Below is a small trained network, with its code and all its weights. Each question gives an input and a class and asks what happens when units are switched off, that is, made to give their printed mean instead of their output.

import numpy as np


def w(rows, s, z=0):
    codes = np.array(rows[::2]) - 128.0
    scale = np.full(codes.shape[1], s)
    scale[-1] = z or s
    return codes * scale


def f(y):
    return np.maximum(y, 0)


def log_softmax(a):
    a = a - a.max(-1, keepdims=True)
    return a - np.log(np.exp(a).sum(-1, keepdims=True))


def net(x, mask):
    res = np.array(x, float).reshape(1, 2) / 4 @ E
    y = f(res @ A[0][:, :-1].T + A[0][:, -1])
    res = res + np.where(mask, y, B[0][:, -1]) @ B[0][:, :-1]
    return log_softmax(res[-1] @ U[:, :-1].T + U[:, -1])


A, B = {}, {}
E = w([
[2,214,226,159,235],'x0',
[84,32,28,239,233],'x1',
],0.007)
A[0] = w([
[77,50,66,214,199,139],'neuron 0',
[214,50,76,115,71,91],'neuron 1',
[20,196,190,208,204,89],'neuron 2',
[159,254,194,42,73,94],'neuron 3',
[83,36,28,252,232,81],'neuron 4',
[138,229,185,55,48,158],'neuron 5',
[103,149,173,140,164,248],'neuron 6',
[197,98,52,123,68,140],'neuron 7',
[201,40,68,108,48,71],'neuron 8',
[20,226,189,127,211,85],'neuron 9',
],0.0069,0.012)
B[0] = w([
[202,175,88,185,94,191],'neuron 0',
[49,116,49,66,87,167],'neuron 1',
[70,137,68,73,86,192],'neuron 2',
[183,201,90,196,36,186],'neuron 3',
[164,213,96,207,52,188],'neuron 4',
[182,161,97,138,120,211],'neuron 5',
[193,31,78,49,216,246],'neuron 6',
[81,84,55,73,132,180],'neuron 7',
[34,132,69,82,60,165],'neuron 8',
[18,104,11,66,2,195],'neuron 9',
],0.0093,0.013)
U = w([
[7,110,98,80,102,115],'0',
[195,232,118,181,99,112],'1',
[189,40,129,84,220,254],'2',
[77,119,199,143,139,95],'3',
[82,138,161,140,153,84],'4',
[89,113,166,153,143,86],'5',
[95,129,180,142,136,89],'6',
],0.015,0.0079)

Each question gives the input, the list of numbers given to net, and the class t.
The units are the neurons (one row each of A and B). Each row of codes is followed by its name. A weight is (code - 128) times the scale printed after its matrix; where a second scale follows, it is the last column's (A, B and U).
mask holds one flag per neuron, in row order. A switched-off neuron (its flag False) gives its mean, the last column of its row in B, instead of its output. The means were averaged over made-up inputs and are rounded, as every weight is.
A unit's drop is (log p(t) with every unit on - log p(t) with that unit switched off) / (log p(t) with every unit on - log p(t) with every unit switched off).
The circuit of an input: a set's keep is (log p(t) with only the set's units on - log p(t) with every unit switched off) / (log p(t) with every unit on - log p(t) with every unit switched off). Starting from all 10 units, units are removed one at a time, each time the one whose removal leaves the highest keep (on an exact tie, the one counted first), for as long as the keep stays at least 0.8.
units of the circuit, in order: the units of the circuit, biggest drop first
most important unit: the unit with the biggest drop
k most important neurons: the k neurons with the biggest drops, biggest first
drop of u: that unit's drop, to one decimal
input [-1,-3], class 2: units of the circuit, in order : neuron 4; neuron 9
input [-7,-6], class 0: units of the circuit, in order : neuron 8
input [-3,4], class 1: 4 most important neurons : neuron 4; neuron 9; neuron 6; neuron 0
input [1,3], class 2: 3 most important neurons : neuron 3; neuron 5; neuron 9
input [5,-7], class 1: 2 most important neurons : neuron 3; neuron 5
input [-3,-3], class 2: 4 most important neurons : neuron 9; neuron 4; neuron 2; neuron 0
input [5,-6], class 1: 3 most important neurons : neuron 3; neuron 5; neuron 7
input [0,-3], class 2: 2 most important neurons : neuron 4; neuron 0
input [-4,6], class 1: 3 most important neurons : neuron 4; neuron 0; neuron 9
input [-8,-7], class 0: 2 most important neurons : neuron 8; neuron 1
input [4,7], class 1: drop of neuron 4 : 0.4
input [2,-8], class 1: drop of neuron 3 : 0.1
input [-2,1], class 2: drop of neuron 9 : 0.2
input [3,3], class 2: most important unit : neuron 3
